Below are the code and all the weights of a small trained network. Each question names an input and a class and asks about switching units off, where a switched-off unit gives its printed mean instead of its output.

import numpy as np


def w(rows, s, z=0):
    codes = np.array(rows[::2]) - 128.0
    scale = np.full(codes.shape[1], s)
    scale[-1] = z or s
    return codes * scale


def f(y):
    return y / 2 * (1 + np.tanh(0.7978845608 * (y + 0.044715 * y**3)))


def log_softmax(a):
    a = a - a.max(-1, keepdims=True)
    return a - np.log(np.exp(a).sum(-1, keepdims=True))


def net(x, mask):
    res = np.array(x, float).reshape(1, 8) / 4 @ E
    y = f(res @ A[0][:, :-1].T + A[0][:, -1])
    res = res + np.where(mask, y, B[0][:, -1]) @ B[0][:, :-1]
    return log_softmax(res[-1] @ U[:, :-1].T + U[:, -1])


A, B = {}, {}
E = w([
[151,2,163,130,153],'x0',
[178,132,134,92,135],'x1',
[50,127,104,210,208],'x2',
[145,132,186,210,179],'x3',
[111,98,227,144,98],'x4',
[205,120,126,191,81],'x5',
[170,191,204,76,213],'x6',
[164,66,105,103,187],'x7',
],0.007)
A[0] = w([
[164,124,162,174,167,190],'neuron 0',
[110,72,55,174,36,199],'neuron 1',
[194,212,177,153,193,191],'neuron 2',
[189,152,176,123,214,215],'neuron 3',
[62,210,118,109,165,154],'neuron 4',
[152,209,58,106,126,180],'neuron 5',
[129,113,182,80,35,181],'neuron 6',
[100,81,149,229,115,166],'neuron 7',
[137,50,102,78,147,222],'neuron 8',
[116,137,219,70,88,178],'neuron 9',
[126,32,152,150,208,213],'neuron 10',
[33,190,69,120,152,179],'neuron 11',
[133,138,204,59,66,164],'neuron 12',
[76,214,163,193,158,255],'neuron 13',
[173,156,83,42,56,216],'neuron 14',
[103,92,164,254,133,222],'neuron 15',
[102,82,158,242,121,192],'neuron 16',
[138,40,147,87,218,159],'neuron 17',
[36,198,105,120,177,162],'neuron 18',
[101,69,51,169,43,197],'neuron 19',
[92,187,144,122,203,237],'neuron 20',
[144,78,168,66,147,214],'neuron 21',
[185,178,115,65,61,192],'neuron 22',
[139,40,141,81,210,153],'neuron 23',
],0.0081,0.0044)
B[0] = w([
[182,88,168,162,152,182],'neuron 0',
[46,116,55,223,43,244],'neuron 1',
[249,122,122,153,124,225],'neuron 2',
[229,82,151,126,138,223],'neuron 3',
[127,225,83,87,236,201],'neuron 4',
[205,132,45,118,145,202],'neuron 5',
[34,175,187,108,34,216],'neuron 6',
[68,102,164,246,135,201],'neuron 7',
[65,34,92,53,88,214],'neuron 8',
[100,196,220,53,106,203],'neuron 9',
[108,7,196,135,213,224],'neuron 10',
[51,197,42,108,210,219],'neuron 11',
[88,206,195,58,52,210],'neuron 12',
[176,185,143,176,233,249],'neuron 13',
[181,152,70,100,12,255],'neuron 14',
[119,121,226,251,163,236],'neuron 15',
[78,131,184,254,144,218],'neuron 16',
[112,4,152,36,186,206],'neuron 17',
[66,198,74,85,246,212],'neuron 18',
[38,115,44,216,56,243],'neuron 19',
[177,152,130,105,235,225],'neuron 20',
[108,85,178,34,105,208],'neuron 21',
[201,167,119,116,35,232],'neuron 22',
[114,4,130,51,165,202],'neuron 23',
],0.0071,0.0065)
U = w([
[163,134,201,184,183,91],'0',
[35,117,149,243,115,58],'1',
[95,116,13,110,41,22],'2',
[239,136,116,134,100,252],'3',
[104,217,64,79,230,12],'4',
[97,2,167,36,177,78],'5',
[103,198,222,42,51,115],'6',
],0.008,0.0016)

Each question gives the input, the list of numbers given to net, and the class t.
The units are the neurons (one row each of A and B). Each row of codes is followed by its name. A weight is (code - 128) times the scale printed after its matrix; where a second scale follows, it is the last column's (A, B and U).
mask holds one flag per neuron, in row order. A switched-off neuron (its flag False) gives its mean, the last column of its row in B, instead of its output. The means were averaged over made-up inputs and are rounded, as every weight is.
A unit's drop is (log p(t) with every unit on - log p(t) with that unit switched off) / (log p(t) with every unit on - log p(t) with every unit switched off).
The circuit of an input: a set's keep is (log p(t) with only the set's units on - log p(t) with every unit switched off) / (log p(t) with every unit on - log p(t) with every unit switched off). Starting from the 12 units with the biggest drops (on a tie, the unit counted first), units are removed one at a time, each time the one whose removal leaves the highest keep (on an exact tie, the one counted first), for as long as the keep stays at least 0.8.
units of the circuit, in order: the units of the circuit, biggest drop first
top k neurons: the k neurons with the biggest drops, biggest first
drop when u is switched off: that unit's drop, to one decimal
input [5,-5,8,0,-3,6,8,5], class 5: units of the circuit, in order => neuron 17
input [3,-3,-3,3,3,-1,4,-5], class 6: units of the circuit, in order => neuron 9; neuron 12
input [-7,8,-4,-6,-2,-2,5,8], class 3: units of the circuit, in order => neuron 5; neuron 22
input [-4,-1,-6,-1,4,7,-1,5], class 6: units of the circuit, in order => neuron 6; neuron 12
input [2,5,3,4,7,-5,-3,2], class 5: units of the circuit, in order => neuron 17; neuron 10
input [6,4,-5,-3,1,2,-6,4], class 2: top 2 neurons => neuron 1; neuron 19
input [-1,-1,-4,-2,-4,-6,-1,4], class 2: top 3 neurons => neuron 14; neuron 13; neuron 10
input [-4,5,-3,3,7,7,7,7], class 3: units of the circuit, in order => neuron 2; neuron 3
input [-6,7,6,6,8,-8,0,2], class 4: top 3 neurons => neuron 18; neuron 4; neuron 11
input [6,-2,-4,8,6,-8,8,-7], class 5: top 4 neurons => neuron 17; neuron 21; neuron 23; neuron 10
input [-5,-1,7,6,5,-7,-4,0], class 4: drop when neuron 4 is switched off => 0.4
input [-7,-1,5,-8,3,0,-5,-8], class 4: drop when neuron 13 is switched off => 0.2
